Below is a small trained network, with its code and all its weights. Each question gives an input and a class and asks what happens when units are switched off, that is, made to give their printed mean instead of their output.

import numpy as np


def w(rows, s, z=0):
    codes = np.array(rows[::2]) - 128.0
    scale = np.full(codes.shape[1], s)
    scale[-1] = z or s
    return codes * scale


def f(y):
    return np.maximum(y, 0)


def log_softmax(a):
    a = a - a.max(-1, keepdims=True)
    return a - np.log(np.exp(a).sum(-1, keepdims=True))


def net(x, mask):
    res = np.array(x, float).reshape(1, 3) / 4 @ E
    y = f(res @ A[0][:, :-1].T + A[0][:, -1])
    res = res + np.where(mask, y, B[0][:, -1]) @ B[0][:, :-1]
    return log_softmax(res[-1] @ U[:, :-1].T + U[:, -1])


A, B = {}, {}
E = w([
[101,23,42,167],'x0',
[111,94,123,35],'x1',
[6,89,212,101],'x2',
],0.013)
A[0] = w([
[97,77,78,178,190],'N0',
[92,139,200,111,169],'N1',
[141,160,181,51,169],'N2',
[123,130,118,88,101],'N3',
[95,59,130,127,140],'N4',
[51,111,150,91,39],'N5',
[205,169,120,118,251],'N6',
[150,160,145,6,156],'N7',
[123,64,140,154,152],'N8',
[82,114,242,119,169],'N9',
[88,80,107,99,193],'N10',
],0.022,0.011)
B[0] = w([
[183,227,82,54,232],'N0',
[15,154,227,165,217],'N1',
[100,31,152,175,215],'N2',
[170,128,87,86,148],'N3',
[160,113,112,23,205],'N4',
[60,78,170,80,201],'N5',
[193,129,172,241,219],'N6',
[145,13,114,188,217],'N7',
[105,205,120,47,187],'N8',
[54,153,222,125,251],'N9',
[161,25,46,6,215],'N10',
],0.012,0.024)
U = w([
[61,193,199,188,205],'0',
[83,122,113,41,82],'1',
[119,135,107,130,42],'2',
[145,52,106,193,194],'3',
[142,158,5,71,117],'4',
[184,201,61,197,254],'5',
[50,92,152,118,6],'6',
],0.016,0.006)

Each question gives the input, the list of numbers given to net, and the class t.
The units are the neurons (one row each of A and B). Each row of codes is followed by its name. A weight is (code - 128) times the scale printed after its matrix; where a second scale follows, it is the last column's (A, B and U).
mask holds one flag per neuron, in row order. A switched-off neuron (its flag False) gives its mean, the last column of its row in B, instead of its output. The means were averaged over made-up inputs and are rounded, as every weight is.
A unit's drop is (log p(t) with every unit on - log p(t) with that unit switched off) / (log p(t) with every unit on - log p(t) with every unit switched off).
The circuit of an input: a set's keep is (log p(t) with only the set's units on - log p(t) with every unit switched off) / (log p(t) with every unit on - log p(t) with every unit switched off). Starting from all 11 units, units are removed one at a time, each time the one whose removal leaves the highest keep (on an exact tie, the one counted first), for as long as the keep stays at least 0.8.
units of the circuit, in order: the units of the circuit, biggest drop first
k most important neurons: the k neurons with the biggest drops, biggest first
drop of u: that unit's drop, to one decimal
input [-7,2,-1], class 3: units of the circuit, in order	[N7]
input [-6,2,4], class 0: 2 most important neurons	[N10 N1]
input [-3,-1,7], class 0: 3 most important neurons	[N1 N9 N10]
input [0,5,1], class 6: 4 most important neurons	[N0 N6 N7 N8]
input [2,-3,2], class 1: 3 most important neurons	[N6 N3 N10]
input [-5,-1,-1], class 0: 3 most important neurons	[N10 N4 N3]
input [-4,-8,-2], class 5: 2 most important neurons	[N9 N1]
input [-6,5,3], class 6: 2 most important neurons	[N7 N2]
input [6,4,-8], class 4: 2 most important neurons	[N0 N1]
input [-7,3,2], class 0: 3 most important neurons	[N10 N1 N9]
input [-8,0,7], class 0: 2 most important neurons	[N1 N9]
input [2,5,7], class 1: 3 most important neurons	[N10 N4 N6]
input [-2,-7,3], class 0: drop of N8	0.0
input [-7,7,-1], class 3: units of the circuit, in order	[N7]
input [-6,1,3], class 0: drop of N10	0.7
input [-7,0,-2], class 3: drop of N7	0.3
